Below is a small trained network, with its code and all its weights. Each question gives an input and a target symbol and asks what happens when units are switched off, that is, made to give their printed mean instead of their output.

import numpy as np


def w(rows, s, z=0):
    codes = np.array(rows[::2]) - 128.0
    scale = np.full(codes.shape[1], s)
    scale[-1] = z or s
    return codes * scale


def f(y):
    return y / 2 * (1 + np.tanh(0.7978845608 * (y + 0.044715 * y**3)))


def softmax(a):
    e = np.exp(a - a.max(-1, keepdims=True))
    return e / e.sum(-1, keepdims=True)


def log_softmax(a):
    a = a - a.max(-1, keepdims=True)
    return a - np.log(np.exp(a).sum(-1, keepdims=True))


def net(x, mask):
    ids = ['ΘΦαβγεζηξτω'.index(c) for c in x.split()]
    T = len(ids)
    res = E[ids] + P[:T]
    q, k, v = (res @ M[0].T for M in (Q, K, V))
    z = softmax(np.where(np.tri(T) > 0, q @ k.T / 3**0.5, -1e9)) @ v
    res = res + np.where(mask[0], z, O[0][:, -1]) @ O[0][:, :-1]
    y = f(res @ A[0][:, :-1].T + A[0][:, -1])
    res = res + np.where(mask[1:13], y, B[0][:, -1]) @ B[0][:, :-1]
    return log_softmax(res[-1] @ U[:, :-1].T + U[:, -1])


Q, K, V, O, A, B = {}, {}, {}, {}, {}, {}
E = w([
[145,138,104,130],'Θ',
[150,84,152,147],'Φ',
[97,93,166,104],'α',
[130,137,109,119],'β',
[181,173,61,142],'γ',
[174,116,114,155],'ε',
[122,117,126,119],'ζ',
[79,110,158,88],'η',
[118,91,153,121],'ξ',
[95,165,97,83],'τ',
[101,253,219,187],'ω',
],0.022)
P = w([
[132,144,113,136],'0',
[178,93,114,79],'1',
[242,167,119,102],'2',
[40,136,90,189],'3',
[144,52,71,89],'4',
[247,141,163,45],'5',
[35,141,100,229],'6',
[117,127,84,116],'7',
[214,76,113,21],'8',
[102,126,167,128],'9',
[15,156,133,240],'10',
[100,148,175,141],'11',
[211,115,141,67],'12',
[140,112,125,124],'13',
],0.012)
Q[0] = w([
[83,130,139,250],'H1',
[66,99,67,176],'H1',
[118,170,146,140],'H1',
],0.021)
K[0] = w([
[125,49,46,89],'H1',
[213,48,101,6],'H1',
[94,120,122,116],'H1',
],0.017)
V[0] = w([
[218,137,104,242],'H1',
[88,254,23,104],'H1',
[106,174,245,111],'H1',
],0.0081)
O[0] = w([
[104,185,210,153,114],'H1',
[85,137,60,251,253],'H1',
[83,113,102,99,129],'H1',
],0.017,0.0063)
A[0] = w([
[123,102,29,133,81],'N1',
[107,203,97,126,144],'N2',
[154,137,52,78,191],'N3',
[208,138,170,124,131],'N4',
[81,109,80,201,223],'N5',
[212,152,117,162,103],'N6',
[90,177,187,175,244],'N7',
[158,179,214,127,107],'N8',
[92,141,137,141,92],'N9',
[61,1,179,138,118],'N10',
[196,165,182,49,254],'N11',
[113,183,151,183,95],'N12',
],0.0098,0.0054)
B[0] = w([
[136,163,138,53,197],'N1',
[156,72,234,131,173],'N2',
[133,73,148,105,177],'N3',
[57,128,116,91,135],'N4',
[194,167,233,5,251],'N5',
[2,105,138,87,153],'N6',
[149,158,25,178,183],'N7',
[113,215,57,61,142],'N8',
[98,90,116,45,139],'N9',
[163,185,29,114,144],'N10',
[32,69,131,214,157],'N11',
[128,78,128,180,172],'N12',
],0.007,0.02)
U = w([
[146,145,121,129,103],'Θ',
[15,143,255,82,51],'Φ',
[102,54,143,117,146],'α',
[139,131,156,118,120],'β',
[125,206,185,155,152],'γ',
[47,187,65,117,131],'ε',
[114,104,156,121,139],'ζ',
[162,111,29,101,160],'η',
[83,39,228,139,231],'ξ',
[213,178,154,69,134],'τ',
[98,190,91,91,1],'ω',
],0.0079,0.0055)

Each question gives the input, a string of symbols that net reads in full, and the target symbol t.
The units are the heads (3 rows each of Q, K, V and O) and the neurons (one row each of A and B). Each row of codes is followed by its name. A weight is (code - 128) times the scale printed after its matrix; where a second scale follows, it is the last column's (O, A, B and U).
mask holds one flag per unit, heads first, then neurons. A switched-off unit (its flag False) gives its mean, the last column of its rows in O or B, instead of its output. The means were averaged over made-up inputs and are rounded, as every weight is.
A unit's drop is (log p(t) with every unit on - log p(t) with that unit switched off) / (log p(t) with every unit on - log p(t) with every unit switched off).
The circuit of an input: a set's keep is (log p(t) with only the set's units on - log p(t) with every unit switched off) / (log p(t) with every unit on - log p(t) with every unit switched off). Starting from the 12 units with the biggest drops (on a tie, the unit counted first), units are removed one at a time, each time the one whose removal leaves the highest keep (on an exact tie, the one counted first), for as long as the keep stays at least 0.8.
circuit, biggest first: the units of the circuit, biggest drop first
most important unit: the unit with the biggest drop
top k neurons: the k neurons with the biggest drops, biggest first
drop of u: that unit's drop, to one decimal
input γ ζ η, target γ: circuit, biggest first	H1
input τ τ τ Φ, target τ: circuit, biggest first	N5, H1, N1
input τ η γ α, target η: circuit, biggest first	H1, N10
input Φ τ ξ τ γ, target ξ: top 2 neurons	N11, N7
input β η γ γ α τ γ τ τ τ, target τ: circuit, biggest first	N5, H1, N11, N6
input τ γ α α τ τ η τ τ η ε, target τ: top 2 neurons	N5, N1
input ω ω α τ γ γ ξ, target γ: top 2 neurons	N7, N5
input ε τ τ, target ε: circuit, biggest first	H1, N5, N8, N11
input γ ε γ τ τ ε τ τ τ τ τ ξ, target τ: circuit, biggest first	N5, H1, N11, N10
input τ τ τ η ζ α, target η: circuit, biggest first	H1, N5
input Φ τ τ γ τ τ γ ξ τ τ Θ, target τ: circuit, biggest first	N5, H1, N1
input τ γ τ Θ η η η τ α τ ε, target α: top 3 neurons	N5, N11, N7
input η η ε, target η: circuit, biggest first	H1, N5
input τ ε α β ξ τ ε, target ξ: circuit, biggest first	H1, N11
input η γ η η, target γ: top neuron	N7
input α β η β ξ α τ β γ τ ω τ τ, target Φ: circuit, biggest first	H1, N2
input γ γ τ ξ γ γ, target ξ: circuit, biggest first	N11, H1, N6
input α η γ ξ, target η: circuit, biggest first	H1, N10
input γ γ α α ε τ τ τ τ τ τ γ η, target τ: top 4 neurons	N5, N1, N11, N6
input η τ η, target η: top 3 neurons	N5, N2, N6
input ξ Θ Φ, target ξ: top 2 neurons	N11, N5
input γ τ τ ξ Θ Φ, target ξ: top 2 neurons	N11, N7
input τ τ ε α, target τ: most important unit	N5
input ε γ β, target ε: top 2 neurons	N5, N8
input β β γ β γ η τ γ η ε τ, target η: drop of N5	0.4
input τ η ω ζ η, target ε: drop of N10	0.6
